Each row is followed by its class.
690, 421, -488, -447, -7, -13, -293, 252, 68, -610, -242, -492, 307, -47, 166, 119, 691, -290, -761, -479, 35, -119, -37, 199, -143, -196, 186, 522, -432, 54, 40, 243
T
-42, 32, 358, 132, 106, -103, 91, -70, -59, 89, -157, -163, -46, 217, -273, -338, -355, -312, -421, 214, 100, -31, 10, 131, -191, -108, -60, -280, 306, 54, 345, 325
U
62, 174, -270, 88, -424, -94, 107, 82, 130, -447, 55, 54, -94, -27, -216, 26, 355, 16, -167, 108, -121, 251, -35, 7, -91, 258, -169, 88, -26, -111, 377, 202
U
122, 352, -168, 128, -527, -335, 235, 160, 259, -214, -194, -112, -11, 86, -68, -42, 108, -119, -440, -6, -102, 159, -137, 404, -320, -99, -60, 131, -137, -218, 857, 383
T
275, 347, -301, -300, -16, -377, 25, 72, 170, -55, -16, -243, 13, -66, 154, 27, 328, -105, -236, -669, -85, -14, -51, 136, -128, -470, 406, 340, -218, -36, 45, -128
B
-6, -175, -42, -255, 439, 87, -427, 92, -145, 235, 10, 65, 126, -180, 281, 72, -225, 176, 543, -161, -35, -93, -32, -142, 322, -204, 250, -6, -230, 142, -770, -570
C
64, 173, 59, -204, 91, -169, -76, 98, 77, 223, -133, -278, 35, 0, 157, -20, -21, -178, 76, -371, 164, -71, -67, 40, -113, -485, 245, 274, -284, 13, 48, -57
A
7, -63, -155, -289, 9, 65, -260, 170, -29, -142, -69, -35, 113, -231, 58, 315, 240, -12, 899, -104, 369, 116, -140, -126, 255, -59, -209, 514, -531, -49, -19, -262
A
178, 113, -77, -37, -152, -21, 72, 101, -22, -282, -123, -216, 127, 147, -204, -11, 224, -191, -479, 117, 98, 7, -15, 108, -105, 53, -118, 76, 10, -2, 308, 391
N
72, 28, -8, 126, -29, -49, 175, -140, -49, -469, 94, 25, -127, 64, -471, -140, 114, -173, -314, 29, -10, 185, 58, -43, -50, 330, -145, -83, 326, -37, 269, 132
L
347, -157, -208, -164, 461, 406, -374, -49, -247, -619, 45, 145, 119, -35, -196, -101, 65, -74, -268, 171, -283, -121, 216, -62, 191, 363, -161, -207, 371, 327, -672, -225
Y
-75, -72, 82, -38, 7, 24, -155, 31, 38, 231, -13, 89, 60, -12, 93, 48, -351, 126, 332, 1, -79, -30, -84, 116, -15, -142, 141, 15, -45, 71, -176, -291
Y
-36, 270, -59, 27, -325, -257, 66, 237, 193, 283, -164, -85, 17, 67, 168, 22, -150, 35, 60, -203, -60, 15, -206, 301, -286, -471, 171, 127, -274, -147, 446, 74
Y
-141, -285, 352, 48, 216, 116, -97, -187, -157, 532, 27, -163, 30, 88, 115, -36, -464, 86, 24, 29, 16, -213, 67, -85, 71, -144, 287, -243, 170, 187, -555, -75
Y
166, 87, -51, -60, -100, -105, -270, 228, 77, 112, -189, -261, 87, -66, 92, 55, 71, -103, 81, -155, 37, -67, -13, 126, -86, -340, 54, 203, -429, 45, -4, 151
Y
-129, 14, -165, 272, -276, -64, 406, -212, 105, -166, 355, 310, -259, -35, -200, -67, 10, 265, -13, -173, -437, 236, -45, -78, 61, 345, 190, -214, 363, -152, -37, -250
N
83, 35, -343, 60, -300, -28, 66, -21, 80, -555, 227, 156, -103, -87, -275, 119, 413, 110, -102, 89, -151, 241, 78, -121, 1, 462, -203, 110, 70, -28, 43, -31
Y
63, 191, -50, -73, -48, -261, 123, -3, 73, -51, -12, -144, -83, -4, -26, -75, 100, -156, -166, -365, -23, 41, -7, 48, -91, -201, 170, 102, -61, -57, 194, 48
B
106, -180, -23, 47, 129, 163, -292, -28, -86, -283, 61, 73, 50, -146, -289, -81, 23, -67, 136, 133, -62, 49, 127, -152, 197, 294, -187, -24, 17, 189, -380, -44
U
-84, 114, 69, 345, -359, -287, 542, -165, -29, 181, 73, -155, -208, 227, -157, -123, -47, 14, -626, -53, -91, 75, -47, 51, -158, -36, 172, -305, 326, -217, 425, 461
B
-159, -71, -77, 158, -102, 30, 167, -189, 66, -25, 315, 279, -152, -78, -22, 35, -113, 285, 243, -249, -267, 145, -65, -118, 103, 202, 264, -64, 163, -39, -277, -456
C
337, 95, -139, -112, 90, 23, -252, 94, 43, -244, -122, -187, 120, -54, -85, -145, 188, -248, -378, -196, -97, -44, 110, 57, -91, -118, 76, 61, -130, 142, -200, 107
N
-285, -78, 502, 433, -115, -122, 346, -173, -20, 462, 9, 68, -129, 316, -191, -354, -859, 4, -267, 323, -136, 19, -77, 160, -285, -62, 196, -546, 533, -24, 244, 246
F
-13, 89, 219, 119, -55, -133, 90, -5, 88, 246, -87, -24, 62, 219, 13, -265, -510, -52, -388, 54, -178, -31, -29, 264, -272, -279, 215, -250, 162, 47, 88, 49
Z
86, -54, 47, -124, 129, 147, -257, 43, -62, -174, -46, 109, 153, 13, -117, -58, -280, -50, 86, 141, -100, -42, 33, 107, 1, 38, -34, 48, 21, 185, -219, -180
A
-215, -10, 257, 27, -80, -188, 72, 86, -10, 363, -136, -154, -19, -30, 9, 6, -281, -93, 454, -17, 281, 63, -174, -20, -53, -323, 62, 75, -206, -132, 327, 114
N
64, 177, -4, -105, -104, -116, -84, 143, 159, 122, -165, -74, 126, 57, 133, -20, -204, -62, -23, -123, -63, -19, -112, 312, -221, -316, 212, 138, -201, -24, 144, -70
L
-16, 141, 31, -145, -181, -243, -195, 204, 217, 350, -218, -298, 60, 32, 296, 167, -102, 24, 172, -95, 106, -77, -82, 154, -243, -495, 236, 257, -484, -31, 120, 45
L
241, 391, -378, 85, -382, -369, 428, -47, 247, -264, 159, -73, -135, 188, 68, -59, 313, -8, -774, -539, -404, 69, -41, 250, -292, -49, 346, 69, 85, -146, 408, 94
F
344, 35, -340, -42, 46, 33, -48, -93, 6, -573, 225, 40, -29, -108, -221, -146, 467, -126, -537, -359, -334, 49, 253, -88, 70, 326, 120, -19, 80, 131, -374, -27
N
302, -80, -244, -283, 66, 230, -287, 66, -154, -589, -13, -27, 224, -76, -205, 181, 338, -91, 47, 85, 103, 19, 59, -57, 217, 310, -259, 325, -123, 146, -194, -47
A
-197, 228, 2, 291, -559, -481, 372, 60, 208, 406, 5, -132, -292, 74, 94, 68, -61, 188, -123, -156, -130, 178, -105, 53, -259, -292, 254, -69, -113, -259, 501, 259
Y
62, 17, -70, -71, 174, 35, 63, -170, 31, -118, 202, 0, -121, -49, -33, -88, 85, -39, -68, -369, -124, 12, 66, -163, 48, 27, 242, 18, 195, 56, -281, -294
A
-84, -176, -273, -139, 196, 62, -283, 21, -187, 178, 189, 173, -53, -344, 248, 208, 48, 373, 806, -242, -124, 14, -57, -285, 376, -44, 156, 89, -210, -22, -639, -590
Y
-68, 85, -171, 97, -308, -78, 195, -75, 76, -291, 140, 226, -74, -55, -206, -4, 41, 129, 30, -44, -258, 179, -52, 55, -25, 225, -50, 25, 132, -97, 166, -90
B
121, -118, -20, -10, 325, 219, -47, -257, -83, -461, 216, 156, -43, -16, -399, -173, 39, -109, -136, 2, -131, 10, 138, -216, 134, 435, -85, -134, 490, 199, -394, -229
U
-209, -146, 322, 565, -239, -46, 416, -251, -102, 105, 155, 88, -285, 146, -419, -330, -338, -39, -400, 253, -177, 222, 69, -127, -57, 268, -48, -603, 564, -126, 179, 347
B
102, 143, 223, -70, 167, -285, -13, 8, 16, 374, -177, -319, 26, 203, 78, -128, -239, -238, -337, -284, 136, -186, -6, 149, -250, -543, 291, 9, -35, 114, 97, 114
Y
-584, -453, 588, 356, 29, -23, 267, -398, -67, 583, 336, 228, -325, 157, -132, -121, -600, 196, 566, 174, 31, 28, 27, -272, 135, 190, 181, -450, 401, 14, -192, -263
C
149, 99, -54, -7, -99, -94, 76, 3, 13, -48, -73, -230, 73, 159, 0, 17, 101, -39, -411, -114, 20, -27, -6, 46, -66, -108, 79, 16, -29, 22, 73, 202
Z
-65, -59, -131, 68, 115, 25, 47, -33, -138, -24, 132, 136, -99, -24, -27, -25, -33, 209, 104, -45, -194, 51, -24, -128, 168, 82, 56, -204, 167, -78, -237, -221
L
-66, 63, 345, 41, -35, -340, 77, 86, -21, 675, -225, -413, 73, 272, 200, -62, -389, -58, -245, -66, 213, -200, -98, 194, -227, -603, 307, -76, -190, -9, 208, 417
F
-353, -80, 8, 169, -415, -171, 56, 123, 136, 268, 13, 39, -91, -124, 88, 198, -114, 264, 721, 166, 111, 225, -161, -101, 52, -45, -62, 111, -325, -197, 232, -8
T
34, 93, -75, 42, -44, -7, 21, 210, -122, -156, -160, -34, 57, 72, -87, -58, -9, -127, -114, 225, 3, 56, -83, 94, -20, -34, -212, -101, -35, -118, 338, 216
N
-124, 59, -340, 214, -365, -226, 393, -145, 178, -165, 437, 173, -354, -142, -83, 77, 368, 319, 56, -373, -322, 286, 29, -232, 68, 257, 237, 2, 45, -196, -64, -212
N
-184, 71, 17, 51, -353, -282, 199, 31, 78, 325, 2, -135, -43, -17, 163, 139, 52, 183, 198, -190, 125, 123, -144, -66, 0, -210, 173, 87, -305, -198, 231, 138
Z
96, 169, -167, 31, -233, -255, 5, 111, 106, 67, 28, -164, -74, -116, 130, 5, 256, 23, -13, -475, -129, 103, -36, -7, -28, -228, 290, 151, -338, -91, 39, 111
F
263, 162, -421, 48, -17, 86, 114, -23, -118, -646, 123, 148, -86, 13, -219, -132, 432, -11, -553, -111, -360, 126, 40, -53, 71, 346, -64, -183, 311, -59, -33, -25
C
241, -46, -462, -430, 209, 233, -590, 313, -189, -608, -83, 172, 314, -271, -22, 261, 426, -17, 646, 74, 103, 36, -42, -111, 377, 213, -454, 447, -461, 102, -229, -336
U
264, 285, -285, 30, -145, -117, 210, -65, 131, -411, 141, 43, -66, 124, -124, -175, 195, -64, -784, -287, -427, 36, 74, 164, -205, 90, 176, -58, 236, -19, 99, -12
A
225, -67, -102, -182, 200, 119, -299, -78, 39, -204, 114, -33, 48, -26, 20, 11, 13, 63, -316, -47, -267, -131, 218, -11, -38, 86, 213, -6, 135, 302, -631, -247
Y
142, 198, -191, 32, -360, -238, -12, 153, 170, -109, -79, -134, -42, -84, 21, 28, 284, -48, -67, -282, -129, 186, 3, 38, -62, -146, 63, 153, -335, -102, 243, 155
Z
-80, -231, 78, 19, 196, 39, -117, -247, 12, 226, 312, 94, -124, -79, 114, 33, -258, 352, 186, -142, -281, -32, 119, -261, 124, 77, 440, -153, 197, 192, -866, -451
F
-38, 239, 52, -52, -215, -486, 106, 111, 299, 589, -155, -327, -33, 33, 478, 92, -194, 75, -39, -346, -13, -76, -57, 166, -245, -684, 472, 166, -436, -53, 114, 60
Z
258, 85, -233, -263, -13, 55, -354, 176, 153, -292, -146, -137, 173, -62, 115, 142, 192, -50, -34, -57, 6, -52, 33, 92, -77, -89, 34, 312, -323, 181, -206, -94
C
26, 126, 126, -73, 131, -227, -119, 219, -85, 434, -268, -212, 134, 159, 247, -91, -404, -37, -106, -8, -32, -178, -63, 235, -106, -605, 221, -147, -182, 13, 49, 131
Z
-313, 73, 169, 484, -445, -239, 577, -114, 53, 176, 135, 237, -279, 189, -304, -192, -356, 152, -113, 143, -227, 248, -107, 109, -135, 89, -18, -325, 363, -241, 548, 165
A
65, 41, 220, 15, 83, 35, -47, 5, -41, -127, -194, -143, 34, 104, -257, -202, -154, -333, -211, 237, 139, 9, -10, 62, -106, 12, -162, -64, 183, 87, 269, 261
U
-39, 26, 162, 319, -197, -261, 219, -60, -31, 238, 41, -112, -169, 108, -101, -219, -151, -54, -352, -119, -148, 84, 51, 8, -113, -89, 201, -269, 86, -69, 153, 351
F
-105, -210, 19, 132, -45, 227, 5, -144, -30, -193, 160, 290, -12, -48, -204, -20, -255, 185, 299, 117, -200, 122, -34, -69, 152, 359, -52, -114, 240, 68, -309, -341
C
65, -105, -79, -74, -65, 7, -355, 170, -67, -111, -49, -38, 79, -207, -69, 123, 150, -38, 448, 6, 60, 86, 53, -83, 173, 39, -147, 224, -405, 92, -191, -16
Y
205, 77, 18, 138, -95, -106, -99, 87, 37, -163, -140, -197, 56, 51, -168, -177, 52, -272, -469, 52, -17, 4, 83, 159, -144, -25, -79, -52, -100, 19, 235, 388
T
54, -37, 106, -121, 143, 138, -246, 25, 14, -98, -105, -15, 210, 83, -53, -131, -377, -146, -124, 200, -76, -99, -2, 222, -121, -57, 5, -48, 104, 177, -153, -118
B
18, -99, 312, -323, 405, -15, -425, 73, -34, 467, -203, -291, 217, 31, 246, 24, -419, -158, 376, -161, 258, -266, -39, 55, -41, -524, 321, 151, -300, 178, -377, -215
L
183, 258, -315, -370, -25, -176, -215, 238, 214, 51, -96, -88, 187, -178, 370, 114, 102, 28, 173, -550, -144, -90, -97, 213, -120, -495, 393, 401, -506, 12, -124, -285
N
97, 139, -324, 7, -241, -142, 150, -102, 182, -270, 261, 35, -161, -82, -22, 57, 310, 176, -291, -262, -307, 121, 76, -98, -74, 155, 217, 73, 62, -46, -178, -133
B
110, -85, 310, 141, 122, -27, -146, -39, -87, 129, -158, -219, 45, 199, -209, -302, -354, -247, -520, 171, -117, -138, 194, 130, -129, -83, 93, -315, 158, 200, -184, 327
L
-54, -157, 174, 109, -110, 202, -205, 96, 49, -177, -121, 13, 68, 71, -187, -20, -220, -79, 107, 565, 103, 118, 14, 2, -62, 232, -316, -58, 45, 82, 113, 112
T
192, 73, -159, -209, 169, 126, -306, 343, -172, -241, -216, -36, 218, -14, -9, 18, 36, -118, 73, 211, 66, -58, -37, 112, 57, -162, -272, 124, -209, 24, 70, 62
A
-443, -459, 520, 371, 130, 276, 202, -251, -162, 195, 221, 227, -177, 62, -431, -175, -520, 49, 535, 497, 138, 128, -14, -318, 180, 390, -267, -411, 526, -28, -100, -109
N
47, -37, -138, 169, -174, 24, 206, -136, -38, -404, 156, 45, -59, 55, -361, -48, 248, 32, -306, 103, -17, 180, 14, -120, 81, 459, -171, -96, 260, -68, 88, 147
T
231, -6, -315, -326, -39, 206, -354, 153, -47, -484, -83, -77, 264, -154, -70, 271, 471, -20, 314, 55, 220, 46, -91, -106, 218, 226, -274, 476, -347, 96, -143, -64
U
